What each symbol does to the nodes:
x93: q>x80, v>., n>., i>., z>x781, h>x395
x710: q>., v>x230, n>., i>x522, z>., h>x769
x736: q>x376, v>x395, n>., i>., z>x697, h>.
x999: q>., v>x942, n>., i>x376, z>x769, h>.
x498: q>x929, v>x84, n>x344, i>x677, z>x204, h>x901
x84: q>., v>x498, n>x769, i>x9, z>., h>.
x857: q>x942, v>., n>., i>x395, z>x914, h>.
x230: q>x801, v>x710, n>x901, i>x355, z>x628, h>x344
x80: q>x93, v>x809, n>x126, i>x628, z>x355, h>x357
x479: q>x644, v>x758, n>x357, i>x204, z>x677, h>x126
x120: q>x769, v>x914, n>., i>x697, z>., h>.
x929: q>x498, v>., n>x914, i>x976, z>., h>.
x355: q>x781, v>x522, n>x354, i>x230, z>x80, h>x109
x914: q>x344, v>x120, n>x929, i>x336, z>x857, h>x801
x644: q>x479, v>., n>x395, i>., z>x976, h>.
x126: q>., v>., n>x80, i>., z>x354, h>x479
x976: q>x677, v>x589, n>x336, i>x929, z>x644, h>x717
x344: q>x914, v>x769, n>x498, i>x109, z>x942, h>x230
x109: q>x336, v>x766, n>x677, i>x344, z>x357, h>x355
x589: q>x9, v>x976, n>x697, i>., z>., h>.
x395: q>x357, v>x736, n>x644, i>x857, z>x336, h>x93
x333: q>x522, v>x781, n>., i>., z>., h>x697
x697: q>x766, v>x336, n>x589, i>x120, z>x736, h>x333
x354: q>x717, v>x837, n>x355, i>x901, z>x126, h>x677
x336: q>x109, v>x697, n>x976, i>x914, z>x395, h>x781
x801: q>x230, v>., n>., i>x781, z>., h>x914
x357: q>x395, v>x376, n>x479, i>x942, z>x109, h>x80
x781: q>x355, v>x333, n>x717, i>x801, z>x93, h>x336
x9: q>x589, v>x677, n>x766, i>x84, z>x758, h>x837
x758: q>., v>x479, n>x376, i>., z>x9, h>.
x628: q>., v>., n>., i>x80, z>x230, h>x942
x717: q>x354, v>., n>x781, i>., z>., h>x976
x376: q>x736, v>x357, n>x758, i>x999, z>x766, h>x809
x837: q>., v>x354, n>x522, i>., z>., h>x9
x809: q>., v>x80, n>., i>., z>x522, h>x376
x901: q>., v>., n>x230, i>x354, z>., h>x498
x522: q>x333, v>x355, n>x837, i>x710, z>x809, h>x766
x766: q>x697, v>x109, n>x9, i>x769, z>x376, h>x522
x677: q>x976, v>x9, n>x109, i>x498, z>x479, h>x354
x204: q>., v>., n>x942, i>x479, z>x498, h>.
x942: q>x857, v>x999, n>x204, i>x357, z>x344, h>x628
x769: q>x120, v>x344, n>x84, i>x766, z>x999, h>x710

In the rows, zero is written as 153.

The rows follow the links: the fewer symbols apart two nodes are, the more alike their rows tend to be.

Rows with their nodes:
[ 213,  134,   82,  176,  158,  206,  175,  183,  189,  184,  154,  135,  140,  164,  204,  177,  164,  168,  105,  122,  147,  126,  110,  106,  133,  143,  142,  204,  131,  111,   89,  105,  218,  157,  196,  188,  165,  179,  202,  138,   99,  162,  227,   56,  185]
node: x479
[  95,  170,  112,  166,  120,  218,  189,  147,  133,  154,  157,  107,   39,  185,  147,  180,  184,   99,  125,  151,   79,  160,  224,  148,  170,  142,  192,  125,  137,   96,  140,  132,  180,   83,  147,  222,  134,  169,  154,  203,  146,  202,  112,   95,  175]
node: x942
[  78,  157,  120,  169,  180,  190,  178,   89,  148,  183,  153,  162,   62,  153,  107,  209,  164,  105,  127,  182,   32,  177,  205,  154,  202,  210,  210,  180,  146,  167,  177,  161,  190,   74,  131,  190,  105,  120,  144,  171,  121,  157,  100,  177,  223]
node: x344
[ 168,  176,  209,  161,  124,  113,   91,  135,   92,  185,  150,  171,  173,  204,  220,  196,  169,  197,  198,  143,  150,  129,  217,  132,  154,  133,  152,  142,  172,  108,  128,  101,  190,  168,  271,  140,  188,  203,  171,  179,  135,  200,  104,  125,   93]
node: x376
[ 180,  148,   99,  137,  163,  261,  205,  186,  191,  179,  165,  157,   55,  126,  127,  173,  160,  140,  138,  156,   92,   74,  194,  130,  133,  169,  179,  203,  130,  173,  126,  175,  186,  133,  141,  223,  168,  161,  187,  155,  141,  105,  164,  110,  225]
node: x204
[ 168,  119,  140,   94,  148,  153,  210,  120,  239,  126,  157,  111,   54,  109,  138,  153,  141,  148,   95,  177,  136,  106,  103,  179,  110,  162,  208,  190,  144,  202,  101,  191,  139,  173,  102,  163,  151,   74,  159,  117,  181,  143,  214,  187,  243]
node: x901
[ 201,  162,  189,  130,  188,  184,  162,  117,  150,  151,  176,  234,  118,  132,  119,  208,  158,  181,  186,  175,  158,   61,  204,  125,  150,  181,  213,  258,  135,  219,  136,  208,  161,  152,  167,  161,  175,  163,  222,  147,  177,  113,  105,  203,  186]
node: x84
[ 224,  162,  156,  169,  156,  148,  116,  187,  125,  173,  160,  226,  250,  180,  130,  171,  161,  187,  205,  148,  236,  145,  118,   96,  166,  168,   92,  177,  112,  193,  211,  176,  161,  153,  173,  109,  145,  195,  189,  131,  174,   47,  128,  167,  135]
node: x589
[ 247,  114,  181,  167,  170,  126,  156,  138,  147,  169,  166,  214,  203,  141,  198,  227,  160,  252,  166,  120,  190,  112,  132,   90,  140,  151,  163,  208,  117,  147,  125,  169,  166,  217,  227,  135,  168,  165,  228,  140,  138,  123,  139,  155,  121]
node: x9
[ 130,  179,  122,  231,  140,  194,  153,  227,  105,  170,  179,  113,  204,  186,  162,  121,  178,  116,  131,  100,  148,  224,  172,  137,  193,  152,  103,   57,  136,   89,  176,  130,  132,  135,  151,  158,  107,  207,  126,  194,  133,  149,  141,   88,  121]
node: x395
[ 119,  116,  161,  115,  119,  106,  217,   77,  158,  111,  104,   82,   73,  154,  128,  147,  164,  142,  132,  190,   86,  179,  148,  172,  172,  151,  228,  141,  169,  139,  141,  171,  134,  142,   75,  177,  150,   92,  112,  175,  177,  201,  177,  193,  196]
node: x230
[ 181,  126,   73,  180,  183,  208,  252,  138,  188,  160,  150,  165,  102,  143,  131,  238,  173,  176,  100,  152,  105,  105,  154,  107,  180,  169,  215,  221,  128,  155,  122,  166,  156,  130,  123,  192,  119,  129,  181,  163,  162,  104,  142,  144,  216]
node: x498

Each walk starts at a row. The symbols on each line, taken left to right, move it on to the next node.
Each answer is a row, close to the row of the node it stands for.
---
[ 161,  168,  254,  125,  140,   65,   98,  132,  115,  139,  131,  159,  220,  164,  152,  128,  141,  180,  190,  156,  244,  184,  129,  190,  170,  135,   83,  105,  184,  179,  206,  180,  118,  194,  170,  106,  193,  137,  113,  121,  174,  134,  133,  225,   99]
q h: [ 157,  158,  197,  178,  179,   86,   64,   81,  114,  194,  163,  238,  228,  159,  181,  214,  159,  211,  215,  160,  126,  193,  207,  144,  150,  160,  168,  174,  151,  181,  153,  127,  165,  174,  265,  111,  148,  168,  149,  160,  129,  179,  106,  185,  138]
h v n: [ 226,   73,  119,  120,  137,  111,  215,  147,  224,  136,  125,  108,  155,  105,  199,  153,  141,  164,   96,  146,  148,  123,   49,  134,  123,  135,  148,  186,  134,  132,   78,  132,  151,  222,  134,  136,  163,   95,  149,  105,  157,  164,  262,  144,  191]
---
[ 118,  162,   89,  223,  191,  177,  112,  210,  121,  182,  185,  165,  269,  149,  163,  124,  166,  136,  127,  141,  149,  254,  131,  163,  203,  174,  110,   96,  136,  135,  225,  109,  159,  109,  123,  138,   57,  163,   93,  165,  130,  151,  170,  130,  131]
z q z: [ 146,  131,  107,  217,  174,  123,  150,  142,  131,  179,  164,  154,  165,  161,  233,  200,  159,  142,  102,  145,   69,  256,  123,  121,  195,  130,  160,  142,  139,   99,  152,   69,  212,  123,  198,  156,   55,  166,  134,  172,   94,  194,  153,  140,  139]
q v v n: [ 201,  158,   74,  226,  183,  212,  192,  219,  176,  162,  164,  165,  256,  144,  151,  179,  144,  148,  113,  115,  182,  175,   81,   87,  188,  149,  100,  146,  113,  108,  162,  128,  147,  146,   98,  154,   74,  200,  167,  143,  142,   91,  170,  107,  125]
---
[  99,  154,  148,  140,  161,  147,  208,  162,  161,   99,  121,   84,  134,  119,   98,   74,  147,  104,  113,  181,  156,  184,  149,  211,  171,  167,  159,   88,  160,  165,  175,  210,   90,  139,   42,  146,  155,   86,   95,  172,  193,  134,  152,  210,  158]
h n n: [  94,  184,  128,  188,  162,  200,  214,  163,  117,  126,  142,  116,  178,  166,   83,  151,  151,  120,  138,  149,  128,  198,  170,  139,  235,  160,  183,   90,  154,  117,  214,  169,  138,   79,   75,  165,   72,  146,  119,  224,  178,  127,   83,  163,  155]
i h: [ 128,  172,  170,  174,  142,  101,  183,  183,  140,  113,  136,   98,  240,  138,  180,   97,  149,  130,  104,  124,  179,  234,   65,  158,  175,  148,  121,   49,  171,  113,  173,  160,  110,  189,   83,  121,  107,  115,   72,  151,  176,  177,  205,  155,  110]
---
[ 148,   94,  142,  130,  152,   66,  121,  116,  197,  153,  136,   97,  128,  116,  218,  114,  127,  137,  130,  165,   93,  222,   96,  204,  125,  125,  148,  165,  165,  175,  113,  104,  167,  187,  157,  135,  141,   96,   93,  112,  123,  242,  234,  195,  156]
q v v n: [ 183,  141,  114,  149,  187,  152,  176,  192,  195,  127,  160,  140,  208,  100,  159,   76,  120,  150,  119,  134,  226,  142,   48,  139,  147,  140,  121,  130,  169,  166,  121,  174,  115,  204,   89,  135,  133,  131,  121,  109,  172,  103,  250,  163,  127]
q n v: [ 154,  120,  243,  119,  111,   17,  139,  100,  147,  123,   99,  149,  191,  162,  188,  160,  130,  216,  193,  155,  179,  168,  136,  173,  148,  158,  153,  136,  180,  146,  133,  153,  120,  213,  224,  111,  197,   88,  157,  143,  166,  213,  151,  194,  140]
---
[ 212,  122,  197,  100,  142,   62,  134,   97,  208,  116,  145,  177,  171,  113,  181,  149,  120,  202,  183,  156,  220,   87,  116,  132,   77,  153,  161,  207,  164,  212,  106,  180,  136,  240,  187,  118,  221,  126,  181,  102,  173,  145,  190,  195,  149]
v h z z: [ 225,  107,   79,  166,  220,  193,  158,  159,  223,  193,  175,  190,  156,  121,  180,  193,  127,  151,  137,  139,  128,  141,   91,  100,  144,  160,  154,  237,  118,  177,  115,  114,  211,  168,  180,  184,   83,  166,  173,  124,  102,  138,  217,  131,  201]
z q: [ 184,  191,   77,  199,  183,  263,  157,  250,  182,  187,  172,  160,  213,  148,  146,  106,  146,  114,  128,  125,  201,  125,  127,  117,  146,  172,   97,  142,  143,  135,  165,  151,  184,  145,  122,  162,  112,  194,  175,  150,  151,  109,  205,   76,  132]
---
[ 116,  166,  260,   74,  124,   81,  139,   78,  166,  104,  124,  144,   90,  137,  129,  169,  153,  200,  195,  177,  162,  130,  192,  204,  122,  156,  209,  164,  179,  181,  147,  187,  116,  163,  147,  148,  206,  108,  149,  141,  206,  176,  115,  219,  179]
v i z: [ 138,  131,  164,  130,  119,   93,  139,  122,  178,  138,  132,   69,   90,  152,  218,   89,  150,  119,  129,  143,  119,  171,  130,  184,  121,  109,  134,  111,  161,   95,   93,  119,  151,  173,  171,  160,  191,  140,  114,  140,  130,  268,  234,  118,  123]
h n h: [ 183,  127,  136,  132,  131,  153,  160,  172,  223,  168,  153,  125,   82,  127,  206,  109,  134,  152,  121,  150,  166,  102,   99,  160,   80,  132,  134,  189,  174,  177,   88,  138,  196,  216,  154,  163,  220,  123,  157,  101,  135,  197,  262,  128,  183]
---
[ 137,  201,  197,  160,  178,  175,  138,  137,   54,  150,  144,  204,  173,  188,   67,  170,  173,  148,  198,  162,  184,  148,  194,  167,  187,  182,  155,  147,  160,  184,  243,  191,  157,   82,  127,  125,  150,  178,  153,  177,  182,   97,   30,  210,  120]
q v i z: [ 123,  161,   90,  209,  165,  195,   90,  179,  143,  211,  194,  147,  109,  177,  207,  144,  163,  111,  124,  145,   66,  205,  194,  184,  166,  153,  147,  167,  161,  131,  136,   58,  209,  137,  233,  172,  154,  205,  147,  167,   88,  241,  188,   76,  165]
v q: [ 134,  223,  191,  180,  152,  170,   66,  199,   60,  187,  176,  197,  222,  184,  137,  131,  171,  138,  224,  113,  194,  163,  204,  173,  173,  125,   90,  148,  158,  183,  218,  140,  167,  119,  209,  117,  207,  217,  153,  171,  148,  136,   77,  155,   99]
